Below is a small trained network, with its code and all its weights. Each question gives an input and a class and asks what happens when units are switched off, that is, made to give their printed mean instead of their output.

import numpy as np


def w(rows, s, z=0):
    codes = np.array(rows[::2]) - 128.0
    scale = np.full(codes.shape[1], s)
    scale[-1] = z or s
    return codes * scale


def f(y):
    return y / 2 * (1 + np.tanh(0.7978845608 * (y + 0.044715 * y**3)))


def log_softmax(a):
    a = a - a.max(-1, keepdims=True)
    return a - np.log(np.exp(a).sum(-1, keepdims=True))


def net(x, mask):
    res = np.array(x, float).reshape(1, 6) / 4 @ E
    y = f(res @ A[0][:, :-1].T + A[0][:, -1])
    res = res + np.where(mask, y, B[0][:, -1]) @ B[0][:, :-1]
    return log_softmax(res[-1] @ U[:, :-1].T + U[:, -1])


A, B = {}, {}
E = w([
[38,130,62,138],'x0',
[72,191,231,182],'x1',
[87,38,193,90],'x2',
[127,127,128,130],'x3',
[129,129,129,128],'x4',
[141,51,116,254],'x5',
],0.008)
A[0] = w([
[149,104,113,198,86],'N1',
[60,141,125,132,69],'N2',
[96,134,180,134,103],'N3',
[27,132,67,124,80],'N4',
[58,41,210,99,36],'N5',
[35,123,78,127,76],'N6',
[98,212,170,176,95],'N7',
[163,104,74,102,68],'N8',
[165,103,126,222,47],'N9',
[130,125,128,123,84],'N10',
[137,88,130,186,151],'N11',
[227,138,184,117,85],'N12',
[125,156,152,58,75],'N13',
[122,168,141,64,50],'N14',
[173,38,158,199,116],'N15',
[196,103,96,78,128],'N16',
[153,100,84,101,80],'N17',
[155,191,102,140,112],'N18',
[211,119,174,119,72],'N19',
[95,170,179,156,40],'N20',
[111,179,122,59,38],'N21',
[150,118,104,220,85],'N22',
[75,142,216,152,80],'N23',
[128,128,128,128,48],'N24',
[106,141,165,171,130],'N25',
[139,215,200,193,117],'N26',
[188,252,64,193,2],'N27',
[100,126,102,138,39],'N28',
[150,92,73,99,69],'N29',
[72,111,60,124,99],'N30',
[138,73,80,75,110],'N31',
[116,167,129,64,38],'N32',
[63,157,223,125,141],'N33',
[121,153,137,76,42],'N34',
[238,132,194,134,129],'N35',
[161,211,79,175,38],'N36',
[224,108,181,118,78],'N37',
[130,91,121,179,66],'N38',
[72,45,185,68,19],'N39',
[114,61,125,187,50],'N40',
[140,99,124,187,41],'N41',
[148,98,92,103,68],'N42',
[169,96,101,93,69],'N43',
[181,48,93,84,108],'N44',
[140,122,104,116,64],'N45',
[122,162,139,65,47],'N46',
[114,53,149,86,61],'N47',
[149,171,157,67,208],'N48',
],0.011,0.0094)
B[0] = w([
[62,156,130,29,174],'N1',
[130,170,138,159,133],'N2',
[190,142,103,115,151],'N3',
[77,170,187,202,179],'N4',
[219,146,190,123,182],'N5',
[84,174,194,191,164],'N6',
[162,157,65,134,199],'N7',
[148,184,103,127,147],'N8',
[85,151,102,91,179],'N9',
[137,146,143,125,107],'N10',
[107,139,97,67,212],'N11',
[72,164,159,188,170],'N12',
[90,149,121,85,159],'N13',
[95,151,129,81,148],'N14',
[86,133,118,63,244],'N15',
[133,154,75,149,194],'N16',
[152,190,99,128,143],'N17',
[137,76,177,101,168],'N18',
[97,161,165,179,151],'N19',
[177,186,94,116,142],'N20',
[73,147,145,71,155],'N21',
[96,125,114,67,193],'N22',
[164,178,80,128,183],'N23',
[168,233,247,89,102],'N24',
[141,149,74,111,171],'N25',
[163,140,68,129,229],'N26',
[222,102,255,90,195],'N27',
[128,169,209,125,109],'N28',
[158,200,100,127,149],'N29',
[124,170,140,203,167],'N30',
[172,186,91,146,183],'N31',
[86,144,136,87,143],'N32',
[156,157,39,150,235],'N33',
[108,164,160,78,128],'N34',
[47,147,132,195,212],'N35',
[202,132,250,101,165],'N36',
[88,160,163,198,168],'N37',
[99,174,142,45,145],'N38',
[194,115,255,86,164],'N39',
[110,164,154,71,164],'N40',
[92,165,149,77,138],'N41',
[169,215,111,117,131],'N42',
[149,179,114,146,139],'N43',
[170,177,87,138,203],'N44',
[145,186,147,124,111],'N45',
[72,160,147,66,142],'N46',
[191,163,161,133,150],'N47',
[64,73,85,98,255],'N48',
],0.009,0.0066)
U = w([
[45,170,112,24,65],'0',
[198,219,43,159,27],'1',
[213,140,239,109,184],'2',
[107,122,102,152,237],'3',
[110,125,103,151,231],'4',
[50,195,162,233,107],'5',
[120,1,69,165,38],'6',
[124,67,157,149,5],'7',
],0.0095,0.019)

Each question gives the input, the list of numbers given to net, and the class t.
The units are the neurons (one row each of A and B). Each row of codes is followed by its name. A weight is (code - 128) times the scale printed after its matrix; where a second scale follows, it is the last column's (A, B and U).
mask holds one flag per neuron, in row order. A switched-off neuron (its flag False) gives its mean, the last column of its row in B, instead of its output. The means were averaged over made-up inputs and are rounded, as every weight is.
A unit's drop is (log p(t) with every unit on - log p(t) with that unit switched off) / (log p(t) with every unit on - log p(t) with every unit switched off).
The circuit of an input: a set's keep is (log p(t) with only the set's units on - log p(t) with every unit switched off) / (log p(t) with every unit on - log p(t) with every unit switched off). Starting from the 12 units with the biggest drops (on a tie, the unit counted first), units are removed one at a time, each time the one whose removal leaves the highest keep (on an exact tie, the one counted first), for as long as the keep stays at least 0.8.
units of the circuit, in order: the units of the circuit, biggest drop first
most important unit: the unit with the biggest drop
k most important neurons: the k neurons with the biggest drops, biggest first
drop when u is switched off: that unit's drop, to one decimal
input [8,8,8,-1,3,-6], class 1: most important unit -> N33
input [1,0,7,-6,5,-1], class 2: units of the circuit, in order -> (N39 N5)
input [-7,-3,-6,6,-1,-2], class 5: 4 most important neurons -> (N35 N12 N37 N19)
input [7,-6,-1,-5,-3,0], class 5: units of the circuit, in order -> (N4 N6 N30)
input [-1,-5,6,3,6,5], class 2: units of the circuit, in order -> (N48 N47)
input [-7,-8,5,-4,1,8], class 0: units of the circuit, in order -> (N15 N1)
input [-8,7,-3,-2,-5,1], class 5: 4 most important neurons -> (N35 N12 N37 N19)
input [-5,-4,-8,-7,-1,-3], class 2: 2 most important neurons -> (N27 N36)
input [1,-8,-2,-5,5,7], class 1: 2 most important neurons -> (N44 N31)
input [-8,-5,-7,-7,-7,-2], class 5: 2 most important neurons -> (N35 N12)
input [4,2,7,3,-7,2], class 2: units of the circuit, in order -> (N5 N39)
input [-4,-7,1,-6,2,6], class 1: units of the circuit, in order -> (N44 N31)
input [-1,5,-3,-5,-1,2], class 1: 2 most important neurons -> (N26 N7)
input [0,-2,-4,5,2,5], class 0: 2 most important neurons -> (N1 N22)
input [-8,3,-2,2,-7,7], class 5: 2 most important neurons -> (N35 N37)
input [-8,1,-7,-3,5,6], class 5: most important unit -> N35
input [4,4,5,-1,-3,-4], class 2: 4 most important neurons -> (N5 N39 N35 N16)
input [0,-1,-6,3,1,1], class 2: 2 most important neurons -> (N27 N36)
input [-8,8,-1,-4,-7,-1], class 1: 2 most important neurons -> (N26 N33)
input [-8,-6,-4,-4,1,-8], class 0: units of the circuit, in order -> (N48)
input [4,3,6,-4,6,4], class 2: drop when N5 is switched off -> 0.5
input [-3,3,-8,0,-5,-1], class 2: drop when N4 is switched off -> 0.0
